Here is a tiny trained network, its code and every weight. The questions are about switching its units off for an input and a target symbol, where a switched-off unit gives its printed mean instead of its output.

import numpy as np


def w(rows, s, z=0):
    codes = np.array(rows[::2]) - 128.0
    scale = np.full(codes.shape[1], s)
    scale[-1] = z or s
    return codes * scale


def norm(h):
    return h / np.sqrt((h * h).mean(-1, keepdims=True) + 1e-5)


def f(y):
    return y / 2 * (1 + np.tanh(0.7978845608 * (y + 0.044715 * y**3)))


def softmax(a):
    e = np.exp(a - a.max(-1, keepdims=True))
    return e / e.sum(-1, keepdims=True)


def log_softmax(a):
    a = a - a.max(-1, keepdims=True)
    return a - np.log(np.exp(a).sum(-1, keepdims=True))


def net(x, mask):
    ids = ['αβηθμπτφω'.index(c) for c in x.split()]
    T = len(ids)
    res = E[ids] + P[:T]
    r = norm(res)
    for j in range(2):
        rows = slice(3 * j, 3 * j + 3)
        q, k, v = (r @ M[0][rows].T for M in (Q, K, V))
        z = softmax(np.where(np.tri(T) > 0, q @ k.T / 3**0.5, -1e9)) @ v
        o = O[0][rows]
        res = res + np.where(mask[j], z, o[:, -1]) @ o[:, :-1]
    y = f(norm(res) @ A[0][:, :-1].T + A[0][:, -1])
    res = res + np.where(mask[2:26], y, B[0][:, -1]) @ B[0][:, :-1]
    return log_softmax(norm(res)[-1] @ U[:, :-1].T + U[:, -1])


Q, K, V, O, A, B = {}, {}, {}, {}, {}, {}
E = w([
[119,173,155],'α',
[145,226,159],'β',
[91,97,109],'η',
[96,103,101],'θ',
[121,110,255],'μ',
[136,148,39],'π',
[158,97,212],'τ',
[213,86,149],'φ',
[203,167,177],'ω',
],0.015)
P = w([
[63,88,109],'0',
[230,165,2],'1',
[221,140,37],'2',
[209,119,61],'3',
[65,49,231],'4',
[197,222,58],'5',
[32,90,191],'6',
],0.0059)
Q[0] = w([
[134,82,201],'head 0',
[180,165,196],'head 0',
[116,159,126],'head 0',
[254,82,139],'head 1',
[124,124,174],'head 1',
[90,210,244],'head 1',
],0.012)
K[0] = w([
[159,140,172],'head 0',
[199,184,167],'head 0',
[90,149,81],'head 0',
[187,172,254],'head 1',
[178,78,132],'head 1',
[239,55,61],'head 1',
],0.01)
V[0] = w([
[154,179,147],'head 0',
[145,207,2],'head 0',
[214,200,100],'head 0',
[179,75,106],'head 1',
[234,102,113],'head 1',
[100,124,108],'head 1',
],0.013)
O[0] = w([
[104,110,254,174],'head 0',
[80,54,156,199],'head 0',
[79,140,197,255],'head 0',
[85,135,66,155],'head 1',
[40,207,212,221],'head 1',
[167,114,129,93],'head 1',
],0.0078,0.0043)
A[0] = w([
[118,98,156,33],'neuron 0',
[188,156,250,210],'neuron 1',
[100,119,116,39],'neuron 2',
[112,189,194,253],'neuron 3',
[139,108,83,160],'neuron 4',
[129,190,62,17],'neuron 5',
[156,110,117,198],'neuron 6',
[101,147,133,143],'neuron 7',
[130,75,59,187],'neuron 8',
[130,123,82,124],'neuron 9',
[57,100,138,138],'neuron 10',
[202,165,169,248],'neuron 11',
[128,117,99,64],'neuron 12',
[201,106,148,70],'neuron 13',
[100,134,111,47],'neuron 14',
[182,148,168,241],'neuron 15',
[70,133,104,173],'neuron 16',
[130,180,170,228],'neuron 17',
[115,114,90,141],'neuron 18',
[210,133,166,189],'neuron 19',
[185,156,169,215],'neuron 20',
[175,102,172,223],'neuron 21',
[79,145,85,166],'neuron 22',
[126,126,105,67],'neuron 23',
],0.018,0.006)
B[0] = w([
[74,191,84,124],'neuron 0',
[16,171,50,248],'neuron 1',
[85,201,49,123],'neuron 2',
[42,106,25,236],'neuron 3',
[127,193,140,149],'neuron 4',
[192,140,162,127],'neuron 5',
[100,190,141,143],'neuron 6',
[235,78,103,144],'neuron 7',
[69,207,143,179],'neuron 8',
[171,163,186,139],'neuron 9',
[112,73,166,162],'neuron 10',
[5,110,51,193],'neuron 11',
[198,150,183,127],'neuron 12',
[36,125,72,135],'neuron 13',
[80,100,85,123],'neuron 14',
[17,94,35,184],'neuron 15',
[213,2,168,154],'neuron 16',
[25,170,43,203],'neuron 17',
[173,83,192,142],'neuron 18',
[21,114,42,165],'neuron 19',
[31,149,53,182],'neuron 20',
[7,171,77,167],'neuron 21',
[209,42,147,147],'neuron 22',
[178,156,153,123],'neuron 23',
],0.0075,0.017)
U = w([
[65,88,83,234],'α',
[33,132,230,131],'β',
[187,124,108,156],'η',
[200,106,106,91],'θ',
[133,150,254,100],'μ',
[145,11,214,152],'π',
[144,71,170,4],'τ',
[166,25,133,31],'φ',
[161,22,135,50],'ω',
],0.0087,0.0034)

Each question gives the input, a string of symbols that net reads in full, and the target symbol t.
The units are the heads (3 rows each of Q, K, V and O) and the neurons (one row each of A and B). Each row of codes is followed by its name. A weight is (code - 128) times the scale printed after its matrix; where a second scale follows, it is the last column's (O, A, B and U).
mask holds one flag per unit, heads first, then neurons. A switched-off unit (its flag False) gives its mean, the last column of its rows in O or B, instead of its output. The means were averaged over made-up inputs and are rounded, as every weight is.
A unit's drop is (log p(t) with every unit on - log p(t) with that unit switched off) / (log p(t) with every unit on - log p(t) with every unit switched off).
most important unit: the unit with the biggest drop
top k neurons: the k neurons with the biggest drops, biggest first
which heads matter: for each layer, one digit per head in row order, 1 if its drop is at least 0.15 and else 0, layers parted by /
drop of u: that unit's drop, to one decimal
input β β β π, target β: which heads matter -> 11
input π ω π, target π: which heads matter -> 10
input η π π η, target η: top 2 neurons -> (neuron 1; neuron 3)
input μ α μ θ, target μ: which heads matter -> 01
input μ ω τ π, target μ: most important unit -> head 1
input μ π β π, target μ: which heads matter -> 01
input π μ η φ π θ, target π: which heads matter -> 00
input η ω π, target η: which heads matter -> 10
input β η η, target β: top 2 neurons -> (neuron 8; neuron 3)
input η π π, target η: which heads matter -> 11
input β ω μ π, target β: top 2 neurons -> (neuron 3; neuron 1)
input μ α η η, target μ: top 3 neurons -> (neuron 3; neuron 8; neuron 1)
input β β π η, target β: drop of neuron 15 -> 0.3
input μ π β η, target μ: drop of head 1 -> 0.3
input μ π θ, target μ: drop of head 1 -> 0.6
input π π φ μ β μ π, target π: most important unit -> neuron 1
